Each row is followed by its class.
[ 26 -19 -28  52  23   3 -24  -6 -82 -49 -43 -22 -12  26  12  -3 -22 -36
   0   3   1   3  -2 -57  33  53  -8  31 -32   2 -63 -45 -17 -52  51  64]  N
[ 56 -30 -29 -33  -2 -17 -26 -36 -73   0   3 -13 -10  31 -32 -78 -53  29
 -66 -36 -37 -49  -3 -36 -31  -4 -52 -29  56  -2  -9  -4  42 -17 -15  55]  T
[ 43 -28 -23 -34   5 -19 -31 -33 -74  -4  14  -8 -18  43 -32 -74 -52  24
 -63 -34 -40 -38   6 -31 -28 -10 -51 -22  51  -4  17  -5  48 -19 -17  56]  B
[ 45 -29 -31 -27  11 -11 -23 -41 -75   5  11  -5 -10  36 -46 -82 -40  33
 -77 -30 -57 -41   2 -24 -23 -22 -53 -15  62   1  12   6  48 -26 -23  63]  G
[ 46 -21 -33 -29  23 -16 -28 -43 -80  19   8  -5 -13  34 -37 -90 -42  28
 -75 -27 -46 -44   1 -30 -32 -21 -44 -19  67  -5  15   9  49 -27 -15  60]  H
[ 34 -25 -30  49  25   5 -30   3 -69 -42 -39 -27  -4  22   7 -15 -10 -34
   6  23   4   4  -4 -64  20  55  -3  34 -38  -9 -62 -43 -20 -55  40  56]  T
[ 26   9 -20 -27  17 -30  -2 -35 -77   8  29 -14 -10  27 -51 -47 -68  28
 -48 -35 -47 -50  -4 -41 -29 -23 -52  -4  63 -19  17   0  39 -32  -3  62]  A
[ 48 -39 -28 -36  15 -19 -35 -44 -74  15   1  -8 -10  32 -39 -80 -53  25
 -80 -29 -47 -48   4 -29 -29 -23 -47 -22  60  -3   4 -10  48 -18 -20  64]  H
[ 26 -17 -33  49  25  -9 -18  15 -70 -44 -36 -21 -15  23  29 -20 -22 -48
  -3   0 -11  -3   2 -61  40  61 -12  41 -30  -3 -50 -38 -23 -54  58  60]  N
[ 36 -20 -33 -33  10 -18 -22 -27 -75   7  15  -5 -14  41 -33 -83 -40  27
 -64 -29 -48 -38  22 -32 -35 -23 -52 -21  63  -6  27   6  53 -22 -14  51]  B
[ 40 -38 -29 -32   2 -24 -33 -43 -66  17  15  -2  -5  39 -47 -76 -56  23
 -74 -28 -40 -35 -21 -33 -24 -21 -53 -26  68   1   7  -5  45 -28 -28  54]  M
[ 21 -33 -26  44  26  -8 -34   3 -71 -38 -28 -23  -2  41   1 -21 -11 -34
  -2  12  -9  15   2 -56  23  40  -5  36 -32  -9 -43 -34  -9 -55  45  64]  B
[ 45 -30 -27 -31   6 -24 -33 -41 -70  14   8  -3 -11  30 -35 -80 -64  23
 -66 -34 -39 -42 -16 -32 -15 -10 -57 -31  61   2  18  -9  41 -20 -17  59]  M
[ 27  11 -26 -40  17 -25  -7 -21 -74  -6  26 -16 -13  27 -41 -53 -72  24
 -46 -39 -57 -49  12 -36 -35  -9 -41  -9  69 -16  22  -5  49 -13   1  58]  B
[ 11 -34 -33  57  27  11 -40   1 -64 -42 -55 -17   3  26   8 -19 -22 -39
  11  19   6  21 -12 -63  39  42 -13  32 -37   1 -35 -50 -33 -61  44  50]  M
[ 33 -24 -44  80  14   8 -12   8 -47 -11  -8 -26 -23  26   6 -19 -26 -43
  12  -3 -23   5  43 -66  21  27 -20   5 -14   3 -67 -41 -37 -51  75  51]  C
[ 31 -12 -34  51  20  -3 -37  21 -67 -41 -33 -26 -10  13  22 -21 -21 -59
  -4   7 -23   4  18 -67  23  52  -4  36 -24  -5 -53 -36 -19 -55  43  58]  V
[ 44 -28 -33 -22  13  -7 -17 -34 -55  13  13  -9 -14  22 -38 -74 -61  26
 -67 -38 -43 -46  14 -27 -28 -20 -52 -30  62  -3   7 -14  37 -20 -30  46]  C
[ 44 -25 -29  46  30   1 -41   4 -77 -44 -27 -21   1  30   3   1 -14 -19
   1  12  -3   5  -7 -54  30  42   4  33 -33   5 -59 -53 -18 -68  35  60]  D
[ 25   4 -26 -32  15 -30  -7 -18 -69  -9  33 -16 -10  31 -42 -48 -75  19
 -48 -32 -52 -50  18 -39 -36 -12 -53 -13  60 -19  25 -10  44 -16  10  62]  B
[ 45 -29 -38  57   6  -5 -33   4 -70  -8 -25 -20 -30  40  24 -24 -19 -52
   1 -12 -23   2  38 -65  41  36 -24   7 -10  18 -85 -47 -28 -45  93  67]  N
[ 52 -26 -41  63 -14 -24 -24  10 -66  -1 -12 -16 -31  33  25 -33 -11 -57
  -9 -14 -34   0  39 -65  40  39 -31   4 -10  10 -79 -21 -19 -40  87  80]  N
[ 44 -29 -42  61   0 -11 -29  19 -67  -3 -20 -16 -22  37  27 -17 -17 -50
  11  -7 -29   8  66 -68  29  31 -22  -3 -19   7 -61 -42 -22 -36 101  66]  B
[ 31 -39 -30 -23   9 -27 -23 -35 -71  12  15  -3  -7  37 -41 -76 -51  30
 -66 -26 -43 -38  -8 -32 -30 -25 -52 -36  62   3  19  -5  37 -26 -15  53]  M
[ 17  22 -39 -26  19 -21  18 -29 -78   1  27 -14  -8  14 -44 -56 -62  25
 -54 -37 -55 -52   9 -31 -35 -11 -50 -13  68  -8  11   0  51 -22   7  57]  N
[ 46 -34 -25 -23  -1 -17 -23 -34 -73  -3   8  -9  -9  38 -49 -77 -49  26
 -73 -32 -59 -42  10 -29 -24 -31 -56 -28  54   4   0   0  40 -21  -5  69]  G
[ 56 -45 -34  67   9 -21 -49   6 -82  10 -23 -12 -13  37  23 -14 -15 -45
   0   0 -26  22  34 -60  31  13 -27  -9 -21  12 -82 -58 -28 -36  80  74]  R
[ 23 -27 -36  50  33   7 -21   0 -78 -45 -45 -21  -9  24  14 -22 -15 -33
   0  10  -5   6   1 -51  36  54 -10  31 -39   4 -52 -48 -20 -54  48  65]  N
[ 49 -24 -32  73   8   3 -21  -4 -72 -15 -19 -16 -21  35  11 -20 -21 -38
   7  -5 -25  -2  29 -63  38  28 -27   7 -18   8 -65 -35 -26 -49  92  67]  G
[ 42  -1 -34 -26  24 -39 -12 -31 -91  23  41  -9   4  30 -38 -52 -63  30
 -65 -32 -55 -35 -14 -28 -37 -19 -53 -27  63 -11   5 -15  54 -15  -6  65]  R
[ 21 -13 -31  54  35   5 -21   1 -75 -36 -43 -23 -12  12  18 -18  -8 -38
   1   5 -14  -1   4 -54  40  68  -2  45 -32   5 -41 -37 -23 -59  53  58]  N
[ 56 -26 -38  71   1  -1 -24   3 -66 -22 -28 -24 -22  36  19 -33 -22 -58
   2 -11 -28   3  48 -69  42  30 -37   5 -27  13 -66 -38 -30 -47 100  79]  G
[ 34  11 -27 -30  23 -32  -3 -38 -81   7  28 -16 -12  23 -32 -59 -72  29
 -56 -41 -47 -60  -3 -39 -34 -17 -39 -15  65 -20  10   0  51 -17  -1  68]  H
[ 49 -22 -29  70   8  -7 -43  -4 -81  -8 -19 -20 -25  33  14 -22 -22 -44
   7  -8 -20   4  46 -70  33  14 -20  -6  -2   8 -82 -40 -30 -45  99  57]  V
[ 59 -34 -45  71  10 -20 -52   9 -84  29 -11 -15 -13  46  23 -30  -7 -49
 -11   1 -30  22  41 -68  31  12 -37  -9  -8   9 -77 -36 -16 -41  90  74]  R
[ 35 -25 -34  63  35  -8 -33  10 -87 -26 -36 -18   0  25  27 -15 -11 -38
   1  13 -15  21  -2 -57  26  46 -10  24 -37  -2 -43 -47 -19 -49  48  64]  R
[ 39 -37 -27 -27   7 -30 -21 -39 -73   6   9  -3 -10  32 -34 -74 -57  22
 -68 -32 -43 -42 -10 -31 -26 -14 -51 -38  61   3  18 -10  40 -19 -16  60]  M
[ 52 -21 -36  65   1 -14 -19  13 -69   6  -6 -16 -19  37  23 -17 -20 -48
   0 -16 -39  -9  47 -68  42  29 -25   3  -3  11 -66 -29 -30 -47 114  71]  G
[ 63  -8 -33 -29  11 -22 -17 -20 -76   0  26  -8 -15  23 -31 -72 -53  31
 -70 -37 -54 -53   1 -27 -27  -3 -43 -25  63   1  14   2  53 -28 -18  63]  D
[ 39 -32 -39  68  -4  -8 -25   8 -69 -21 -28 -19 -25  41  25 -20  -6 -56
   2   2 -20   6  41 -68  42  32 -27   7 -15   7 -75 -39 -20 -41  84  79]  N
[ 54 -25 -23 -22  18 -13 -31 -40 -89   5   6  -7  -8  34 -32 -66 -59  32
 -63 -30 -36 -29  -6 -30 -29 -20 -53 -29  51  -1   7 -26  44 -19 -19  57]  R
[ 55 -23 -39  65  -3  -6 -42   5 -70   3  -7 -15 -22  30  11 -23 -11 -52
   2   7 -24   6  62 -71  27  10 -24  -6  -6   7 -81 -43 -22 -46  81  64]  V
[ 59 -29 -37  67   0 -15 -37  20 -70 -14 -14 -17 -16  38  13 -18 -18 -35
   3  -5 -28   1  40 -67  34  13 -23  -1 -11   7 -72 -33 -25 -52  89  71]  D
[ 61 -18 -32 -28   0 -21 -18 -22 -71  -1  27 -10  -9  32 -44 -71 -53  33
 -68 -37 -54 -46   3 -29 -25 -15 -45 -27  63   1   2  -3  49 -30 -12  64]  D
[ 46 -25 -41  60   1 -18 -25   6 -69   6  -5 -17 -24  43  17 -27  -1 -52
  -5  -5 -28  -1  40 -67  38  30 -23  10  -7  10 -81 -30 -19 -51  91  68]  N
[ 29  22 -28 -23  29 -24  17 -28 -59  -6  37 -23 -12   6 -35 -43 -86  24
 -46 -45 -51 -62   3 -33 -36  -1 -40 -21  72 -15  15 -14  39 -14  -9  59]  C
[ 25 -10 -33 -33  18 -32  -4 -29 -72  -2  28 -20   1  27 -54 -51 -57  35
 -54 -23 -47 -49  -1 -38 -47 -20 -46 -16  66 -17  -7  -9  40 -19  -3  56]  T
[ 31 -13 -30  49  21   8 -19   3 -56 -40 -28 -26  -4  14  10  -9 -37 -37
  10  -2   0   0   0 -56  35  46  -9  18 -36  -5 -53 -55 -26 -47  37  56]  C
[ 55 -25 -23 -23   5 -23 -25 -36 -78  26   9  -4 -19  33 -31 -84 -44  19
 -71 -35 -43 -44   3 -36 -19 -13 -58 -21  55  -1  17  11  43 -37 -14  60]  A
[ 38 -22 -24  56  23  -5 -24   1 -79 -24 -40 -13  -5  20  13  -1 -21 -37
   8   5  -3   2   4 -61  37  50 -11  30 -42  -4 -39 -45 -26 -62  54  64]  A
[ 24  -4 -24 -43   6 -37 -14 -23 -72  -3  38 -16  -6  38 -48 -48 -68  28
 -55 -32 -55 -46   5 -33 -40 -19 -46 -22  60 -14  10  -9  53 -10  -4  66]  B
[ 22 -10 -21  61  28  14 -39  -1 -74 -63 -48 -23 -12   5  11 -14 -21 -35
  11  10  -6  12  -6 -58  34  59   4  39 -35  -5 -46 -43 -22 -51  35  50]  V
[ 36 -20 -38  53  25  11 -27  12 -69 -37 -50 -24  -2  17  15 -25 -10 -43
   7  14  -8   4   5 -62  22  63  -3  33 -33  -3 -52 -35 -24 -56  53  52]  T
[ 30 -33 -29  50  19  -4 -29  10 -64 -42 -40 -29   0  25   3 -26 -11 -40
   0  20  -7   5  -7 -64  19  48  -6  32 -31 -11 -65 -31 -21 -56  48  61]  T
[ 56 -23 -25  68  -5   4 -29   2 -69 -22 -29 -22 -24  30  20 -15 -29 -47
  12 -16 -28  -3  38 -67  48  38 -20   3 -26  14 -73 -44 -34 -42  99  78]  G
[ 63 -30 -50  68   5   0 -21  11 -73  -8 -25 -19 -21  31  26 -23 -29 -43
   8  -4 -18  -9  38 -74  23  54 -25   0 -11  -1 -78 -38 -27 -40  98  60]  T
[ 27 -18 -24  45  32   9 -37  -9 -75 -34 -47 -19  -2  21   8 -16 -11 -31
   4  13   2   8  -7 -57  31  40   8  39 -35  -5 -45 -43 -20 -59  41  59]  H
[ 44 -27 -37 -18  13 -16 -12 -29 -58  16  22 -10 -12  24 -40 -73 -56  26
 -70 -34 -51 -46   9 -28 -34 -18 -47 -31  67  -4   0  -4  40 -20 -24  50]  C
[ 24  14 -30 -37  18 -34  11 -28 -82  22  40 -11  -5  23 -51 -50 -60  28
 -55 -32 -59 -55  -2 -36 -40 -26 -45 -14  73 -19  21   8  51 -31  -7  60]  A
[ 26 -32 -26  45  17   1 -37   7 -66 -43 -36 -18  -4  31  13  -7 -18 -37
   8  15  -3  11  14 -56  31  50 -10  28 -44  -2 -38 -56 -17 -47  49  62]  B
[ 28  10 -28 -36   6 -25  -8 -18 -73  -5  33 -11  -9  33 -48 -51 -73  17
 -43 -33 -52 -47  19 -39 -39 -25 -53 -21  61 -17  21  -7  41 -16   9  57]  B
[ 30  18 -22 -21  21 -24 -15 -46 -85 -13  36 -23 -10  19 -51 -45 -63  18
 -59 -31 -49 -47  -1 -38 -39 -10 -39  -7  73 -15   6  -1  50 -26 -16  62]  V
[ 34 -36 -29 -29  14 -12 -22 -47 -79  -6   2  -6 -18  33 -40 -74 -42  33
 -73 -26 -44 -38  -8 -20 -26 -11 -49 -17  59  10  -3 -10  44 -24 -27  57]  N
[ 53 -22 -22 -28   6 -29 -25 -32 -77  17  13  -4 -18  33 -38 -71 -51  19
 -71 -33 -44 -48   7 -38 -25 -15 -58 -25  53  -4  19   2  42 -30 -13  62]  A
[ 48 -43 -36  63   2 -19 -38   5 -68   0 -22 -20 -16  37  15 -22   4 -48
  -2   7 -27   4  26 -67  24  32 -15  10  -5   1 -83 -24 -27 -46  78  63]  T
[ 49 -20 -39  68  -2   2 -28   9 -68 -10 -28 -20 -30  39  24 -27 -22 -58
   6 -12 -11   3  49 -74  49  35 -33   4 -16  12 -81 -42 -29 -49 109  65]  N
[ 16  15 -27 -24  32 -33 -17 -35 -81   4  36 -16 -10  17 -52 -61 -58  24
 -57 -27 -57 -45   9 -36 -41 -40 -46  -8  82 -18   6   6  44 -27  -8  49]  V
[ 47 -18 -35  62  -8 -12 -24  10 -75   2 -15 -13 -24  34  24 -22  -5 -44
   6  -5 -25  -4  41 -64  41  28 -19  -5 -12  13 -76 -31 -20 -42  93  72]  N
[ 33  13 -28 -34  22 -27  -3 -39 -75   9  28 -15  -5  22 -39 -58 -68  23
 -60 -35 -44 -56  -3 -36 -36 -16 -43 -14  67 -15  13  -3  51 -25   1  66]  H
[ 10  15 -31 -29  24 -39  13 -30 -82   1  38 -14  -6  30 -46 -52 -53  32
 -59 -32 -48 -53   5 -33 -33 -27 -50 -11  76 -15  13   5  50 -24   6  62]  N
[ 35   9 -22 -45  11 -38  -4 -41 -77   3  38 -17  -6  24 -48 -43 -78  31
 -60 -34 -46 -62  -4 -38 -39 -26 -42 -19  68 -21   2 -11  52 -12  -6  74]  H
[ 48 -25 -37  54 -13 -18 -40  11 -70  -3  -4 -20 -23  45  18 -15 -12 -38
   9   1 -29   7  43 -71  28  28 -19  -1 -16   2 -75 -32  -8 -30  79  74]  B
[ 46 -32 -30 -44  -2 -27 -31 -36 -76   7  23  -2 -15  44 -33 -71 -47  28
 -71 -32 -50 -41   3 -25 -38 -15 -49 -30  57  -2  11  -5  62 -12 -35  59]  B
[ 50 -38 -42  76  -7 -22 -38  13 -58  13 -21 -16 -18  38  20 -39 -19 -61
  -1  -6 -24   9  41 -80  42  26 -33   1  -9   6 -66 -22 -33 -53  96  72]  M
[ 63 -26 -28 -29  15 -19 -40 -32 -81  -3  15  -5 -12  35 -42 -73 -47  32
 -73 -28 -47 -45 -14 -24 -20 -13 -46 -20  58  -1   7  -1  49 -30 -30  60]  D
[ 26   3 -25 -37  17 -38 -11 -26 -76  -2  37 -15  -8  30 -45 -50 -60  22
 -54 -27 -52 -46  11 -32 -38 -15 -48 -20  59 -16  21  -6  56 -12  -3  71]  B
[ 13  -1 -24 -28  14 -33   5 -29 -69  -1  37 -15   3  24 -67 -48 -65  41
 -66 -33 -62 -48   7 -31 -34 -41 -54  -8  71 -15   9   2  44 -22   8  64]  G
[ 25  19 -29 -25  17 -26  10 -32 -81 -18  17 -16 -13  18 -32 -47 -74  18
 -52 -44 -48 -56   0 -35 -27  -1 -52 -10  64  -8   8  -8  42 -19   8  64]  N
